Here is a tiny trained network, its code and every weight. The questions are about switching its units off for an input and a class, where a switched-off unit gives its printed mean instead of its output.

import numpy as np


def w(rows, s, z=0):
    codes = np.array(rows[::2]) - 128.0
    scale = np.full(codes.shape[1], s)
    scale[-1] = z or s
    return codes * scale


def norm(h):
    return h / np.sqrt((h * h).mean(-1, keepdims=True) + 1e-5)


def f(y):
    return np.maximum(y, 0)


def log_softmax(a):
    a = a - a.max(-1, keepdims=True)
    return a - np.log(np.exp(a).sum(-1, keepdims=True))


def net(x, mask):
    res = np.array(x, float).reshape(1, 6) / 4 @ E
    u = 0
    for l in range(3):
        y = f(norm(res) @ A[l][:, :-1].T + A[l][:, -1])
        res = res + np.where(mask[u : u + 11], y, B[l][:, -1]) @ B[l][:, :-1]
        u += 11
    return log_softmax(norm(res)[-1] @ U[:, :-1].T + U[:, -1])


A, B = {}, {}
E = w([
[125,35,166,211],'x0',
[173,179,128,159],'x1',
[69,130,79,7],'x2',
[103,128,135,118],'x3',
[148,131,123,142],'x4',
[68,232,2,233],'x5',
],0.0065)
A[0] = w([
[150,171,195,129,210],'0.n0',
[135,205,182,94,188],'0.n1',
[110,169,139,138,29],'0.n2',
[105,166,72,77,183],'0.n3',
[223,96,155,75,197],'0.n4',
[140,110,164,74,155],'0.n5',
[136,195,115,93,3],'0.n6',
[134,124,129,14,79],'0.n7',
[96,87,179,124,92],'0.n8',
[166,167,155,21,149],'0.n9',
[237,255,122,184,176],'0.n10',
],0.0098,0.0036)
B[0] = w([
[144,2,161,104,200],'0.n0',
[89,133,74,114,193],'0.n1',
[151,36,129,94,133],'0.n2',
[100,188,152,71,205],'0.n3',
[91,92,101,33,241],'0.n4',
[184,81,122,100,201],'0.n5',
[132,168,207,156,151],'0.n6',
[116,165,77,77,208],'0.n7',
[83,112,156,92,173],'0.n8',
[114,175,85,6,226],'0.n9',
[49,73,126,91,253],'0.n10',
],0.0081,0.0065)
A[1] = w([
[96,142,126,104,187],'1.n0',
[177,164,152,74,34],'1.n1',
[87,121,99,103,118],'1.n2',
[111,87,244,157,111],'1.n3',
[108,221,85,117,44],'1.n4',
[93,72,118,188,189],'1.n5',
[196,177,152,174,3],'1.n6',
[156,91,224,88,176],'1.n7',
[134,151,149,70,160],'1.n8',
[143,127,52,39,223],'1.n9',
[10,137,143,143,206],'1.n10',
],0.012,0.0042)
B[1] = w([
[113,81,171,163,181],'1.n0',
[102,136,51,142,142],'1.n1',
[153,15,91,147,178],'1.n2',
[153,216,206,152,165],'1.n3',
[45,107,160,204,162],'1.n4',
[241,176,83,108,179],'1.n5',
[117,133,30,205,128],'1.n6',
[132,63,255,112,192],'1.n7',
[143,145,93,248,183],'1.n8',
[25,132,191,123,246],'1.n9',
[197,26,33,136,211],'1.n10',
],0.0072,0.012)
A[2] = w([
[78,80,86,152,206],'2.n0',
[117,165,102,56,49],'2.n1',
[85,177,213,113,111],'2.n2',
[192,149,131,89,71],'2.n3',
[125,225,175,232,71],'2.n4',
[152,159,125,201,124],'2.n5',
[139,229,142,164,79],'2.n6',
[178,125,147,57,224],'2.n7',
[253,55,129,143,141],'2.n8',
[83,132,93,197,253],'2.n9',
[2,137,105,76,46],'2.n10',
],0.0098,0.004)
B[2] = w([
[183,143,98,129,255],'2.n0',
[115,196,56,124,159],'2.n1',
[184,85,157,150,165],'2.n2',
[88,55,82,156,133],'2.n3',
[180,142,163,136,134],'2.n4',
[251,102,44,125,149],'2.n5',
[159,84,85,132,129],'2.n6',
[2,175,94,40,226],'2.n7',
[110,196,145,126,232],'2.n8',
[207,162,92,185,213],'2.n9',
[114,139,159,230,250],'2.n10',
],0.0087,0.0065)
U = w([
[81,77,153,99,164],'0',
[164,85,72,137,251],'1',
[195,111,248,130,37],'2',
[213,161,119,153,180],'3',
[85,144,111,98,36],'4',
[80,197,149,175,95],'5',
],0.016,0.0033)

Each question gives the input, the list of numbers given to net, and the class t.
The units are the neurons (one row each of A and B). Each row of codes is followed by its name. A weight is (code - 128) times the scale printed after its matrix; where a second scale follows, it is the last column's (A, B and U).
mask holds one flag per neuron, layer by layer. A switched-off neuron (its flag False) gives its mean, the last column of its row in B, instead of its output. The means were averaged over made-up inputs and are rounded, as every weight is.
A unit's drop is (log p(t) with every unit on - log p(t) with that unit switched off) / (log p(t) with every unit on - log p(t) with every unit switched off).
The circuit of an input: a set's keep is (log p(t) with only the set's units on - log p(t) with every unit switched off) / (log p(t) with every unit on - log p(t) with every unit switched off). Starting from the 12 units with the biggest drops (on a tie, the unit counted first), units are removed one at a time, each time the one whose removal leaves the highest keep (on an exact tie, the one counted first), for as long as the keep stays at least 0.8.
units of the circuit, in order: the units of the circuit, biggest drop first
most important unit: the unit with the biggest drop
k most important neurons: the k neurons with the biggest drops, biggest first
top k neurons in layer l: the k neurons of layer l with the biggest drops, biggest first
drop when u is switched off: that unit's drop, to one decimal
input [8,-7,0,7,6,-7], class 2: units of the circuit, in order	(1.n3; 0.n10)
input [-3,4,1,8,-5,1], class 5: units of the circuit, in order	(2.n10; 0.n4)
input [-1,8,-5,-5,-3,-3], class 0: units of the circuit, in order	(0.n10)
input [3,0,7,3,4,3], class 1: units of the circuit, in order	(1.n10; 0.n9; 0.n4)
input [-2,0,-7,5,8,6], class 1: units of the circuit, in order	(0.n10; 1.n10)
input [-4,8,6,3,-1,5], class 5: units of the circuit, in order	(2.n10; 1.n4)
input [3,-3,-3,2,4,6], class 3: top 2 neurons in layer 0	(0.n4; 0.n9)
input [-8,-7,1,3,-3,6], class 5: 2 most important neurons	(0.n3; 2.n10)
input [-1,8,-8,1,-4,-2], class 0: top 2 neurons in layer 2	(2.n7; 2.n9)
input [-1,0,-5,7,-4,7], class 1: 2 most important neurons	(0.n10; 1.n10)
input [1,2,2,7,-5,3], class 1: 3 most important neurons	(1.n10; 0.n9; 0.n7)
input [-3,-2,0,7,5,4], class 1: top 2 neurons in layer 0	(0.n9; 0.n7)
input [-4,8,-8,-5,1,-4], class 0: 2 most important neurons	(0.n10; 0.n4)
input [-2,-5,-7,6,-2,5], class 1: units of the circuit, in order	(1.n10)
input [-6,6,-4,-7,4,6], class 1: top 2 neurons in layer 0	(0.n10; 0.n9)
input [7,2,0,-7,-8,5], class 3: top 2 neurons in layer 0	(0.n4; 0.n9)
input [-2,-6,8,-2,-6,6], class 5: 3 most important neurons	(2.n10; 0.n3; 0.n10)
input [-6,5,5,6,8,2], class 5: top 2 neurons in layer 0	(0.n4; 0.n6)
input [8,4,-1,5,1,8], class 3: drop when 0.n9 is switched off	0.1
input [-8,3,8,6,1,2], class 5: drop when 0.n6 is switched off	0.1
input [5,-4,0,-5,0,0], class 2: drop when 0.n9 is switched off	0.3
input [-4,-4,5,-6,-4,7], class 5: most important unit	0.n3
input [-6,4,-7,-8,-2,-3], class 0: drop when 0.n9 is switched off	0.0
